Below are the code and all the weights of a small trained network. Each question names an input and a target symbol and asks about switching units off, where a switched-off unit gives its printed mean instead of its output.

import numpy as np


def w(rows, s, z=0):
    codes = np.array(rows[::2]) - 128.0
    scale = np.full(codes.shape[1], s)
    scale[-1] = z or s
    return codes * scale


def norm(h):
    return h / np.sqrt((h * h).mean(-1, keepdims=True) + 1e-5)


def f(y):
    return np.maximum(y, 0)


def softmax(a):
    e = np.exp(a - a.max(-1, keepdims=True))
    return e / e.sum(-1, keepdims=True)


def log_softmax(a):
    a = a - a.max(-1, keepdims=True)
    return a - np.log(np.exp(a).sum(-1, keepdims=True))


def net(x, mask):
    ids = ['ΔΘΛΞΠΦΩαβγεημτψ'.index(c) for c in x.split()]
    T = len(ids)
    res = E[ids] + P[:T]
    q, k, v = (norm(res) @ M[0].T for M in (Q, K, V))
    z = softmax(np.where(np.tri(T) > 0, q @ k.T / 2**0.5, -1e9)) @ v
    res = res + np.where(mask[0], z, O[0][:, -1]) @ O[0][:, :-1]
    y = f(norm(res) @ A[0][:, :-1].T + A[0][:, -1])
    res = res + np.where(mask[1:13], y, B[0][:, -1]) @ B[0][:, :-1]
    return log_softmax(norm(res)[-1] @ U[:, :-1].T + U[:, -1])


Q, K, V, O, A, B = {}, {}, {}, {}, {}, {}
E = w([
[165,177,119],'Δ',
[137,120,72],'Θ',
[185,19,68],'Λ',
[202,77,83],'Ξ',
[112,156,108],'Π',
[177,157,121],'Φ',
[112,156,108],'Ω',
[125,212,158],'α',
[86,114,219],'β',
[61,226,141],'γ',
[78,195,81],'ε',
[172,220,156],'η',
[149,148,90],'μ',
[153,142,91],'τ',
[179,253,92],'ψ',
],0.011)
P = w([
[84,7,59],'0',
[177,120,160],'1',
[128,126,78],'2',
[181,124,158],'3',
[130,131,82],'4',
[182,125,156],'5',
[133,135,88],'6',
[182,124,156],'7',
[136,139,88],'8',
],0.016)
Q[0] = w([
[176,234,3],'head 1',
[55,192,34],'head 1',
],0.0037)
K[0] = w([
[183,254,41],'head 1',
[74,198,119],'head 1',
],0.0076)
V[0] = w([
[156,227,2],'head 1',
[111,175,154],'head 1',
],0.0043)
O[0] = w([
[30,2,177,254],'head 1',
[77,176,233,100],'head 1',
],0.0029,0.00069)
A[0] = w([
[148,70,51,224],'neuron 1',
[138,187,101,34],'neuron 2',
[136,199,155,50],'neuron 3',
[173,75,84,51],'neuron 4',
[103,103,11,1],'neuron 5',
[161,101,144,35],'neuron 6',
[128,39,163,91],'neuron 7',
[169,102,120,130],'neuron 8',
[123,94,22,184],'neuron 9',
[184,179,141,133],'neuron 10',
[125,175,111,42],'neuron 11',
[109,89,7,61],'neuron 12',
],0.013,0.0039)
B[0] = w([
[40,194,116,249],'neuron 1',
[33,66,177,164],'neuron 2',
[150,134,37,193],'neuron 3',
[141,255,174,182],'neuron 4',
[23,53,162,212],'neuron 5',
[148,60,91,144],'neuron 6',
[82,17,35,165],'neuron 7',
[156,178,63,177],'neuron 8',
[19,38,98,254],'neuron 9',
[63,70,154,229],'neuron 10',
[89,100,183,152],'neuron 11',
[11,89,209,232],'neuron 12',
],0.0071,0.006)
U = w([
[190,118,116,211],'Δ',
[85,226,32,49],'Θ',
[141,105,41,73],'Λ',
[177,133,5,142],'Ξ',
[171,56,77,70],'Π',
[194,130,127,253],'Φ',
[171,60,77,86],'Ω',
[143,182,251,66],'α',
[160,46,225,78],'β',
[51,217,203,73],'γ',
[62,62,106,145],'ε',
[168,160,176,173],'η',
[162,187,107,175],'μ',
[164,192,111,207],'τ',
[157,185,150,170],'ψ',
],0.021,0.0065)

Each question gives the input, a string of symbols that net reads in full, and the target symbol t.
The units are the heads (2 rows each of Q, K, V and O) and the neurons (one row each of A and B). Each row of codes is followed by its name. A weight is (code - 128) times the scale printed after its matrix; where a second scale follows, it is the last column's (O, A, B and U).
mask holds one flag per unit, heads first, then neurons. A switched-off unit (its flag False) gives its mean, the last column of its rows in O or B, instead of its output. The means were averaged over made-up inputs and are rounded, as every weight is.
A unit's drop is (log p(t) with every unit on - log p(t) with that unit switched off) / (log p(t) with every unit on - log p(t) with every unit switched off).
The circuit of an input: a set's keep is (log p(t) with only the set's units on - log p(t) with every unit switched off) / (log p(t) with every unit on - log p(t) with every unit switched off). Starting from the 12 units with the biggest drops (on a tie, the unit counted first), units are removed one at a time, each time the one whose removal leaves the highest keep (on an exact tie, the one counted first), for as long as the keep stays at least 0.8.
units of the circuit, in order: the units of the circuit, biggest drop first
unit that matters most: the unit with the biggest drop
top k neurons: the k neurons with the biggest drops, biggest first
drop when u is switched off: that unit's drop, to one decimal
input γ Ξ γ β η Φ β Δ, target Φ: units of the circuit, in order	[neuron 12; neuron 9; neuron 1]
input Φ Ξ β β α β η, target ε: units of the circuit, in order	[neuron 4; neuron 1]
input μ Ω γ Θ Δ γ β Φ, target Φ: top 3 neurons	[neuron 12; neuron 9; neuron 5]
input β η β Ω α α, target α: top 2 neurons	[neuron 9; neuron 1]
input Φ Δ τ μ β Ξ β, target γ: top 3 neurons	[neuron 9; neuron 7; neuron 8]
input Ξ γ α γ Θ Θ, target Θ: unit that matters most	neuron 4
input β Δ β, target γ: top 3 neurons	[neuron 3; neuron 9; neuron 7]
input Π β γ α γ β Ω η β, target Θ: top 2 neurons	[neuron 12; neuron 3]
input Λ β τ Θ, target Θ: top 2 neurons	[neuron 4; neuron 12]
input ε β Ξ α β Λ β, target Θ: drop when neuron 11 is switched off	0.1
input μ Δ Λ Θ β β, target β: drop when neuron 9 is switched off	0.4
input α Λ Θ β τ τ η, target ε: drop when neuron 7 is switched off	-0.1
input Π β β Ξ β μ Θ α, target α: drop when neuron 9 is switched off	1.4
input α μ μ α β Θ γ Ξ, target Ξ: top neuron	[neuron 12]
